Below is a small trained network, with its code and all its weights. Each question gives an input and a class and asks what happens when units are switched off, that is, made to give their printed mean instead of their output.

import numpy as np


def w(rows, s, z=0):
    codes = np.array(rows[::2]) - 128.0
    scale = np.full(codes.shape[1], s)
    scale[-1] = z or s
    return codes * scale


def f(y):
    return np.maximum(y, 0)


def log_softmax(a):
    a = a - a.max(-1, keepdims=True)
    return a - np.log(np.exp(a).sum(-1, keepdims=True))


def net(x, mask):
    res = np.array(x, float).reshape(1, 3) / 4 @ E
    y = f(res @ A[0][:, :-1].T + A[0][:, -1])
    res = res + np.where(mask, y, B[0][:, -1]) @ B[0][:, :-1]
    return log_softmax(res[-1] @ U[:, :-1].T + U[:, -1])


A, B = {}, {}
E = w([
[151,79,205,232,118,18,164,237,76,254,123,142],'x0',
[180,100,225,73,57,165,37,119,56,107,63,14],'x1',
[218,55,106,185,220,148,19,106,2,64,214,214],'x2',
],0.0066)
A[0] = w([
[224,39,113,186,224,159,46,101,14,63,242,216,62],'n1',
[147,64,199,202,119,41,173,207,103,186,122,144,40],'n2',
[73,151,16,161,202,83,219,148,195,137,218,249,3],'n3',
[199,74,249,56,36,173,37,132,43,111,41,16,10],'n4',
[159,101,196,188,100,48,113,176,95,179,138,119,180],'n5',
[114,158,40,34,162,254,80,20,177,37,162,132,49],'n6',
[157,55,189,213,166,61,146,215,72,196,152,151,83],'n7',
[32,189,140,96,36,122,225,138,223,174,39,70,42],'n8',
],0.0051,0.0044)
B[0] = w([
[168,46,210,54,30,108,239,213,192,81,188,176,254],'n1',
[74,119,85,76,33,190,204,84,77,165,80,66,193],'n2',
[193,213,49,253,154,3,109,171,118,50,128,14,215],'n3',
[216,238,52,237,169,32,134,196,145,38,101,17,215],'n4',
[63,105,74,112,121,187,104,110,91,143,104,88,206],'n5',
[54,105,47,87,9,191,218,74,96,193,53,74,244],'n6',
[64,125,95,86,71,171,184,97,89,157,94,63,207],'n7',
[205,23,211,37,82,68,217,202,210,106,205,189,245],'n8',
],0.0063,0.0087)
U = w([
[182,37,249,46,91,107,168,173,171,114,218,161,94],'0',
[1,120,46,85,75,206,151,82,82,174,50,92,95],'1',
[204,233,68,249,160,54,114,156,125,86,125,81,119],'2',
[61,109,178,104,179,164,88,118,128,156,149,153,250],'3',
[125,143,202,154,179,158,39,89,121,169,136,185,102],'4',
[113,164,169,150,205,144,83,97,96,148,135,186,100],'5',
],0.0079,0.018)

Each question gives the input, the list of numbers given to net, and the class t.
The units are the neurons (one row each of A and B). Each row of codes is followed by its name. A weight is (code - 128) times the scale printed after its matrix; where a second scale follows, it is the last column's (A, B and U).
mask holds one flag per neuron, in row order. A switched-off neuron (its flag False) gives its mean, the last column of its row in B, instead of its output. The means were averaged over made-up inputs and are rounded, as every weight is.
A unit's drop is (log p(t) with every unit on - log p(t) with that unit switched off) / (log p(t) with every unit on - log p(t) with every unit switched off).
The circuit of an input: a set's keep is (log p(t) with only the set's units on - log p(t) with every unit switched off) / (log p(t) with every unit on - log p(t) with every unit switched off). Starting from all 8 units, units are removed one at a time, each time the one whose removal leaves the highest keep (on an exact tie, the one counted first), for as long as the keep stays at least 0.8.
units of the circuit, in order: the units of the circuit, biggest drop first
unit that matters most: the unit with the biggest drop
k most important neurons: the k neurons with the biggest drops, biggest first
drop when u is switched off: that unit's drop, to one decimal
input [3,-6,-4], class 2: unit that matters most	n3
input [3,3,-3], class 3: 3 most important neurons	(n1 n6 n3)
input [2,1,0], class 3: units of the circuit, in order	(n6 n4 n1)
input [8,8,-2], class 1: 4 most important neurons	(n2 n5 n7 n3)
input [7,8,-1], class 2: 2 most important neurons	(n4 n6)
input [-5,-6,7], class 0: 2 most important neurons	(n1 n4)
input [8,6,7], class 1: 2 most important neurons	(n7 n5)
input [4,-4,3], class 1: 2 most important neurons	(n8 n7)
input [6,-2,-5], class 1: 2 most important neurons	(n1 n2)
input [5,0,4], class 1: 2 most important neurons	(n8 n7)
input [0,6,-8], class 0: 2 most important neurons	(n8 n3)
input [4,-6,-7], class 0: 2 most important neurons	(n8 n4)
input [1,-6,-4], class 2: 2 most important neurons	(n3 n1)
input [-5,-1,8], class 0: unit that matters most	n1
input [-3,-1,-1], class 3: 2 most important neurons	(n2 n7)
input [-5,7,4], class 2: 2 most important neurons	(n4 n8)
input [1,-8,8], class 0: 2 most important neurons	(n1 n4)
input [6,7,3], class 2: drop when n4 is switched off	3.2
input [6,2,-3], class 1: drop when n1 is switched off	0.1
input [3,-8,-5], class 2: units of the circuit, in order	(n3)
input [-1,-2,-1], class 3: drop when n6 is switched off	0.2
input [-2,-6,2], class 2: drop when n3 is switched off	1.0
